cols: S G W J M R Z
(103): [6.81 7.54 7.47 6.67 6.05 6.75 5.72]
(90): [ 7.81 -6.35  7.38  7.74  7.31  5.85  4.26]
(40): [-6.89 -6.64 -6.72 -7.52 -7.20  6.55 -5.01]
(95): [ 7.71 -7.20  6.23  8.05  6.49 -7.66  7.32]
(104): [-8.12  6.19 -7.17 -7.73 -7.85  6.80 -7.22]
(122): [-1.52 -6.00  6.87 -8.31 -7.70  7.42 -7.30]
(4): [ 5.70  6.71  7.28  7.58  7.77 -6.73  6.85]
col: [ 6.81  7.81 -6.89  7.71 -8.12]  S
col: [ 4.26 -5.01]  Z

cols: L N U V H X
(103): [ 4.88  5.45  2.86 -6.31 -6.80 -6.32]
(95): [ 4.88  0.97  2.86 -1.64 -6.32 -6.80]
(104): [ 4.88  0.97  2.86 -1.64 -6.80 -1.17]
(40): [ 4.88  0.97  2.86 -1.64 -6.80 -6.32]
asked: [ 4.88  5.45  2.86 -6.31 -6.80 -6.32]  (103)
asked: [ 4.88  0.97  2.86 -1.64 -6.80 -6.32]  (40)
asked: [ 4.88  0.97  2.86 -1.64 -6.80 -1.17]  (104)

cols: A T K F Y
(95): [4.98 3.11 3.11 2.23 3.11]
(4): [ 4.98 -2.00  3.07  2.32 -5.43]
(148): [-4.87  1.76 -3.21 -1.83  5.73]
(122): [ 5.64 -2.12  3.60  2.39 -6.41]
(103): [-4.22  1.58 -2.53 -4.32  4.51]
(49): [-4.89  1.70 -3.26 -1.76  2.46]
(23): [ 3.12 -2.00  2.65  3.13 -4.69]
(40): [4.49 2.47 2.46 2.69 2.46]
dup (95):   [3.11]
both (4) (95):   [4.98]
size: [ 3.12 -2.00  2.65  3.13 -4.69]  5
asked: [4.49 2.47 2.46 2.69 2.46]  (40)
dup (40):   [2.46]
both (40) (49):   [2.46]
size: [-4.87  1.76 -3.21 -1.83]  4

cols: fusev kago Vip seki Vonob sumib Luniz kuvov dat
(4): [-1.68 -2.48  1.29  2.15  0.04 -2.48  3.94  1.51 -0.57]
(49): [ 4.87 -6.07 -2.40 -1.57 -1.79  0.20 -2.25 -2.19 -1.35]
(148): [-0.60  1.98  0.95  2.25  4.57  5.56 -2.32  3.44  3.39]
(182): [ 2.69  0.37 -1.79 -5.43  0.78  3.67 -1.15 -3.95 -0.56]
(95): [-1.68 -2.48  1.29  2.15  0.04 -2.48  5.18 -2.48 -0.57]
size: [-1.68 -2.48  1.29  2.15  0.04 -2.48]  6
dup (95):   [-2.48]

cols: rof Revet nize fepob dizi Napod vatel rud Med
(23): [ 2.04 -4.93  3.32  3.75 -4.37 -1.71 -3.86 -0.35  2.04]
(90): [-4.90  3.32  3.75 -4.37 -4.37 -3.86  2.41 -4.37  3.83]
(104): [ 2.30 -6.03  3.83  3.82  2.34 -2.09 -4.73 -0.47  2.34]
(33): [ 2.30 -2.09 -2.08  4.31 -5.35 -2.09 -4.73 -0.47  2.34]
asked: [-4.93  3.32  3.75 -4.37 -1.71 -3.86]  (23)
dup (90):   [-4.37]
asked: [ 2.04 -4.93  3.32  3.75 -4.37 -1.71 -3.86 -0.35  2.04]  (23)
size: [-4.90  3.32  3.75]  3
both (104) (90):   [3.83]
col: [3.83 2.34]  Med

cols: C Q E D
(104): [ 4.82  0.22 -0.06  5.91]
(40): [-0.06 -0.06 -0.06  5.34]
(23): [ 5.23 -0.22 -0.41  6.63]
(182): [ 5.23 -0.22 -0.22 -0.22]
(103): [0.22 0.22 0.21 5.75]
both (104) (103):   [0.22]
dup (40):   [-0.06]
size: [ 4.82  0.22 -0.06]  3
dup (103):   [0.22]
dup (182):   [-0.22]

cols: fiz kup zop naf veb led Zosul
(104): [-2.06 -2.75  6.46 -1.71 -0.50  2.88 -2.57]
(90): [ 0.13 -2.23  2.87 -2.07 -1.19  2.97 -1.65]
(95): [-0.01 -2.75  6.46 -2.20 -2.78  1.93 -2.78]
(103): [ 0.12 -1.65  2.65 -2.06 -1.62  2.71 -1.88]
(49): [ 0.32 -2.25  4.44 -1.49  2.88  2.53 -2.35]
both (103) (104):   [-2.06]
both (104) (49):   [2.88]
dup (95):   [-2.78]
size: [-2.06 -2.75  6.46 -1.71]  4
size: [ 0.13 -2.23  2.87 -2.07 -1.19  2.97]  6

cols: vazi Zukid malun vof kulo peg kodim mebas
(33): [ 0.44 -0.30  0.24 -2.77 -1.66  1.42  0.64 -1.54]
(23): [ 1.09 -1.20  0.83 -0.13 -1.33 -1.78  0.53 -1.33]
(122): [ 1.48 -0.38  1.02  1.24  0.86 -1.76  3.05 -1.99]
(49): [ 1.68 -3.47  1.02  0.51  0.40 -1.45 -0.87 -1.80]
(148): [ 0.93  2.04  0.64  1.71  0.74 -0.47  1.03 -0.23]
(104): [-0.76  0.06 -0.52  1.47  1.05 -1.81 -0.22  0.96]
(95): [ 0.14 -0.88  0.03  0.03  0.93 -0.63  0.27  0.11]
(103): [ 0.66 -2.65  0.43 -2.13 -1.30  0.76  1.89 -1.80]
(90): [-0.60  0.94 -0.54  1.02  1.53  0.92  6.59 -2.30]
both (148) (95):   [0.93]
both (90) (49):   [1.02]
both (103) (49):   [-1.80]
size: [ 0.66 -2.65  0.43 -2.13 -1.30]  5
asked: [-0.52  1.47  1.05 -1.81 -0.22  0.96]  (104)
dup (23):   [-1.33]

cols: nep loma nalud gak Garu Pali tidap pib fufi Faku
(104): [ 0.73  0.27 -0.35 -1.24  4.13 -1.25 -1.71  3.12 -0.37  1.41]
(4): [ 0.46  1.47  0.01 -1.29  2.70 -0.48 -3.35  0.73 -0.93  4.58]
(23): [ 1.03  1.69 -0.92  1.09 -3.73  0.43 -0.89 -5.11 -0.66 -7.13]
(103): [-1.29  2.72 -0.92  1.09 -3.73  0.43 -0.89 -5.11 -0.66  5.31]
(90): [ 1.03  1.69 -0.89  1.09 -3.73  0.43 -0.90  2.57 -0.17 -5.85]
(49): [ 1.54  1.51 -0.86 -1.02  1.55 -0.89 -2.50  0.32 -0.29  4.66]
asked: [-1.29  2.70]  (4)
col: [ 0.73 -5.11 -5.11  2.57  0.32]  pib
size: [ 1.54  1.51 -0.86 -1.02  1.55 -0.89 -2.50  0.32 -0.29  4.66]  10
asked: [-1.25 -1.71  3.12 -0.37]  (104)
both (49) (90):   [-0.89]
asked: [ 1.03  1.69 -0.92  1.09]  (23)

cols: bomo Susud Pov sude pefik
(103): [ 4.70 -1.94 -1.90  1.77 -2.03]
(40): [ 4.94 -2.11 -0.68  2.03 -1.98]
(49): [2.80 1.81 2.16 2.19 1.77]
(95): [1.16 1.72 1.90 1.34 1.34]
(23): [ 7.95 -2.05 -1.12  1.90 -2.08]
col: [1.77 2.03 2.19]  sude
dup (95):   [1.34]

cols: Vazeg lirud Zovat bak sov Niro vona zuvup kisap
(103): [-0.90  0.31  0.75 -2.10  0.81  0.58  1.02 -0.10 -0.17]
(148): [ 0.09 -0.38 -0.35 -0.60  0.00 -0.34 -0.10  1.02  0.59]
(182): [ 1.24  0.99 -1.01  1.93 -1.40 -1.53 -1.57  1.94  0.05]
(49): [-1.44  0.18  0.06 -1.80  0.61 -0.80  0.97  0.56  0.98]
(95): [-1.35  0.10 -0.17 -0.87 -1.54 -1.50  0.69  0.70  1.30]
(33): [-0.97  1.48 -1.53 -0.06 -1.54 -0.63  1.46 -1.13 -1.36]
(4): [ 1.15 -6.04 -2.52  3.06 -0.17 -2.58 -2.97  2.68  4.02]
(40): [-1.49  2.02  0.12  0.29 -1.53 -1.57  1.94 -1.40 -1.48]
size: [-0.90  0.31  0.75 -2.10  0.81  0.58  1.02 -0.10 -0.17]  9
both (182) (33):   [-1.53]
asked: [-1.53 -1.57  1.94 -1.40]  (40)
asked: [ 1.02 -0.10]  (103)

cols: bipo Rog Fefa pigo Mutev zov ginat mozak
(23): [ 2.31 -4.94  8.12  4.06  4.87  6.15 -7.19  2.30]
(49): [ 2.31 -4.94  8.12  4.06  4.87  6.15 -4.92  7.25]
(95): [ 2.31 -4.94  8.12  4.06  6.18  6.15 -7.19  2.30]
size: [ 2.31 -4.94  8.12  4.06  6.18  6.15 -7.19]  7
asked: [ 2.31 -4.94  8.12  4.06  6.18  6.15 -7.19  2.30]  (95)

